Below are the code and all the weights of a small trained network. Each question names an input and a target symbol and asks about switching units off, where a switched-off unit gives its printed mean instead of its output.

import numpy as np


def w(rows, s, z=0):
    codes = np.array(rows[::2]) - 128.0
    scale = np.full(codes.shape[1], s)
    scale[-1] = z or s
    return codes * scale


def norm(h):
    return h / np.sqrt((h * h).mean(-1, keepdims=True) + 1e-5)


def softmax(a):
    e = np.exp(a - a.max(-1, keepdims=True))
    return e / e.sum(-1, keepdims=True)


def log_softmax(a):
    a = a - a.max(-1, keepdims=True)
    return a - np.log(np.exp(a).sum(-1, keepdims=True))


def net(x, mask):
    ids = ['ΛΣΩγδψ'.index(c) for c in x.split()]
    T = len(ids)
    res = E[ids] + P[:T]
    u = 0
    for l in range(3):
        r = norm(res)
        for j in range(3):
            rows = slice(2 * j, 2 * j + 2)
            q, k, v = (r @ M[l][rows].T for M in (Q, K, V))
            z = softmax(np.where(np.tri(T) > 0, q @ k.T / 2**0.5, -1e9)) @ v
            o = O[l][rows]
            res = res + np.where(mask[u + j], z, o[:, -1]) @ o[:, :-1]
        u += 3
    return log_softmax(norm(res)[-1] @ U[:, :-1].T + U[:, -1])


Q, K, V, O = {}, {}, {}, {}
E = w([
[184,44,133,137,212,129,52,100,35],'Λ',
[19,118,67,140,100,157,87,136,52],'Σ',
[42,173,105,111,114,76,46,22,124],'Ω',
[148,79,173,176,99,217,123,64,146],'γ',
[9,64,196,84,164,157,107,115,197],'δ',
[113,96,64,70,142,151,176,105,184],'ψ',
],0.013)
P = w([
[108,146,183,31,92,98,172,159,17],'0',
[99,44,144,197,88,43,103,191,177],'1',
[131,80,128,187,134,135,78,155,149],'2',
[147,71,119,178,140,134,85,126,143],'3',
[145,105,120,188,167,150,77,125,139],'4',
[149,110,117,196,177,169,94,121,131],'5',
[148,93,127,190,172,156,104,97,134],'6',
[147,110,132,189,194,162,102,113,128],'7',
[149,124,126,210,208,155,124,102,118],'8',
[144,132,154,222,255,169,123,107,159],'9',
],0.0077)
Q[0] = w([
[96,201,188,67,137,140,120,82,220],'L0H1',
[195,137,137,173,216,183,113,145,69],'L0H1',
[195,173,195,154,99,60,187,157,124],'L0H2',
[102,135,87,128,154,183,102,62,31],'L0H2',
[254,145,130,128,68,157,232,182,133],'L0H3',
[97,26,162,198,168,143,67,59,138],'L0H3',
],0.0073)
K[0] = w([
[103,187,139,215,70,114,7,103,88],'L0H1',
[99,125,105,41,124,128,203,127,112],'L0H1',
[106,152,175,94,117,146,61,200,99],'L0H2',
[134,109,85,91,168,149,176,103,180],'L0H2',
[61,153,234,123,104,101,65,141,1],'L0H3',
[129,186,51,102,188,117,175,145,167],'L0H3',
],0.0078)
V[0] = w([
[154,102,254,97,178,113,112,156,112],'L0H1',
[95,105,151,56,142,137,129,88,231],'L0H1',
[47,114,68,165,40,143,79,112,46],'L0H2',
[152,101,133,122,234,81,179,45,117],'L0H2',
[143,169,247,107,97,144,150,100,97],'L0H3',
[122,117,100,79,11,183,226,54,66],'L0H3',
],0.0068)
O[0] = w([
[114,196,162,108,188,152,34,183,100,102],'L0H1',
[114,68,172,90,157,165,89,31,254,203],'L0H1',
[123,118,182,216,88,130,121,156,43,202],'L0H2',
[176,167,147,101,206,145,140,115,174,170],'L0H2',
[182,208,225,86,18,84,66,162,184,2],'L0H3',
[176,113,71,226,80,139,97,173,202,131],'L0H3',
],0.0059,0.0058)
Q[1] = w([
[132,151,2,114,227,121,203,84,163],'L1H1',
[161,33,33,145,194,193,202,126,251],'L1H1',
[80,173,162,66,93,76,169,91,79],'L1H2',
[94,46,87,179,146,149,221,93,215],'L1H2',
[90,116,99,90,41,162,101,197,176],'L1H3',
[90,170,210,167,37,91,24,136,69],'L1H3',
],0.0072)
K[1] = w([
[121,254,200,94,115,34,150,159,39],'L1H1',
[121,175,240,88,101,209,121,212,42],'L1H1',
[117,99,114,193,211,112,128,114,150],'L1H2',
[209,229,117,101,163,124,80,64,122],'L1H2',
[79,134,136,208,65,45,205,83,129],'L1H3',
[106,31,52,203,199,167,223,109,125],'L1H3',
],0.0081)
V[1] = w([
[148,82,105,76,153,152,238,254,126],'L1H1',
[144,82,137,114,115,203,128,105,202],'L1H1',
[163,113,114,30,56,45,168,121,97],'L1H2',
[101,85,95,197,104,124,158,58,150],'L1H2',
[34,74,155,124,128,152,162,95,155],'L1H3',
[205,96,174,194,115,163,133,110,126],'L1H3',
],0.008)
O[1] = w([
[108,84,3,49,148,184,15,182,161,1],'L1H1',
[240,94,144,171,121,143,127,184,86,113],'L1H1',
[158,165,45,84,50,34,16,18,95,70],'L1H2',
[115,152,255,144,100,125,162,111,88,166],'L1H2',
[71,180,180,80,95,165,89,185,139,191],'L1H3',
[230,93,178,122,207,96,48,205,189,140],'L1H3',
],0.0078,0.0084)
Q[2] = w([
[178,170,76,98,39,92,188,143,155],'L2H1',
[20,56,127,167,188,173,78,126,60],'L2H1',
[255,115,61,64,153,33,91,138,156],'L2H2',
[49,226,119,66,40,113,118,169,158],'L2H2',
[106,121,133,199,136,203,137,167,106],'L2H3',
[103,202,70,99,170,65,103,79,158],'L2H3',
],0.008)
K[2] = w([
[156,59,160,220,189,71,149,123,111],'L2H1',
[155,254,102,75,26,174,44,204,93],'L2H1',
[101,186,108,118,35,36,92,195,169],'L2H2',
[166,204,143,144,96,92,28,127,33],'L2H2',
[151,161,135,104,75,173,111,196,78],'L2H3',
[114,47,59,190,150,107,186,95,141],'L2H3',
],0.0085)
V[2] = w([
[150,242,49,39,82,162,66,147,182],'L2H1',
[147,135,120,127,229,119,229,111,176],'L2H1',
[206,163,105,154,141,245,103,72,64],'L2H2',
[90,109,94,162,76,252,183,146,177],'L2H2',
[120,23,45,176,154,72,125,52,95],'L2H3',
[164,75,134,144,107,3,126,238,91],'L2H3',
],0.0062)
O[2] = w([
[196,56,96,165,51,102,172,83,202,68],'L2H1',
[75,195,68,172,113,161,127,79,70,3],'L2H1',
[161,121,250,222,117,84,152,194,94,125],'L2H2',
[98,203,145,134,110,204,177,169,135,183],'L2H2',
[166,195,202,155,127,221,102,86,186,84],'L2H3',
[119,142,139,3,153,112,104,98,129,118],'L2H3',
],0.0072,0.0065)
U = w([
[109,183,57,154,117,180,93,104,165,156],'Λ',
[47,160,202,20,121,219,84,110,197,4],'Σ',
[124,184,157,108,86,76,197,34,113,129],'Ω',
[151,105,109,96,224,75,107,133,54,49],'γ',
[77,159,52,170,97,181,157,199,3,208],'δ',
[203,207,171,182,47,199,92,178,197,219],'ψ',
],0.0057,0.0029)

Each question gives the input, a string of symbols that net reads in full, and the target symbol t.
The units are the heads (2 rows each of Q, K, V and O). Each row of codes is followed by its name. A weight is (code - 128) times the scale printed after its matrix; where a second scale follows, it is the last column's (O and U).
mask holds one flag per head, layer by layer. A switched-off head (its flag False) gives its mean, the last column of its rows in O, instead of its output. The means were averaged over made-up inputs and are rounded, as every weight is.
A unit's drop is (log p(t) with every unit on - log p(t) with that unit switched off) / (log p(t) with every unit on - log p(t) with every unit switched off).
The circuit of an input: a set's keep is (log p(t) with only the set's units on - log p(t) with every unit switched off) / (log p(t) with every unit on - log p(t) with every unit switched off). Starting from all 9 units, units are removed one at a time, each time the one whose removal leaves the highest keep (on an exact tie, the one counted first), for as long as the keep stays at least 0.8.
circuit, biggest first: the units of the circuit, biggest drop first
most important unit: the unit with the biggest drop
heads that matter: for each layer, one digit per head in row order, 1 if its drop is at least 0.15 and else 0, layers parted by /
drop of u: that unit's drop, to one decimal
input Σ ψ Σ Ω Λ, target Σ: heads that matter	110 / 100 / 001
input δ δ ψ Ω γ, target δ: circuit, biggest first	[L2H3 L0H3]
input γ ψ Ω, target γ: most important unit	L0H3
input γ Λ Σ ψ, target γ: heads that matter	001 / 001 / 000
input δ ψ Σ Λ Λ, target δ: circuit, biggest first	[L1H3 L2H2 L1H1 L0H3]
input Ω δ Ω Σ ψ, target Ω: heads that matter	001 / 110 / 000
input Σ ψ Σ Λ γ, target Σ: heads that matter	110 / 100 / 001
input Σ Σ δ Σ ψ Λ, target Σ: circuit, biggest first	[L1H1 L0H1]
input Σ δ δ γ Ω Σ γ ψ δ Σ, target Σ: heads that matter	110 / 100 / 000
input Σ Ω Σ ψ δ δ Ω γ Σ, target Σ: circuit, biggest first	[L0H1 L1H1]
input Λ δ δ Σ Σ Σ Λ γ γ δ, target δ: circuit, biggest first	[L0H1 L2H1]
input γ γ Σ Σ γ δ Λ ψ, target γ: circuit, biggest first	[L0H3 L1H3 L2H3]
input δ Λ γ Σ Σ Σ δ ψ, target δ: circuit, biggest first	[L0H1 L2H3 L1H3]
input ψ Σ Σ ψ, target δ: circuit, biggest first	[L0H1 L2H1]
input Ω Σ δ Σ ψ, target Ω: most important unit	L1H1
input Σ Λ δ γ Σ γ Λ γ Σ, target ψ: circuit, biggest first	[L0H3 L1H3]
input ψ Λ δ, target ψ: circuit, biggest first	[L0H3 L1H1]
input ψ Λ γ δ Λ Ω Ω Σ Σ δ, target ψ: heads that matter	001 / 100 / 000
input ψ Σ Ω Σ, target ψ: heads that matter	001 / 100 / 000
input δ Σ γ δ Σ ψ Ω, target δ: most important unit	L0H1
input ψ Λ δ ψ δ ψ, target ψ: heads that matter	000 / 110 / 110
input δ Σ Σ δ, target δ: heads that matter	100 / 000 / 001
input Λ γ ψ Λ, target Λ: drop of L1H1	0.2
input Ω δ ψ ψ Σ δ Σ Ω Σ, target Ω: drop of L1H1	0.5
input δ ψ Λ δ γ, target δ: drop of L0H2	-0.1
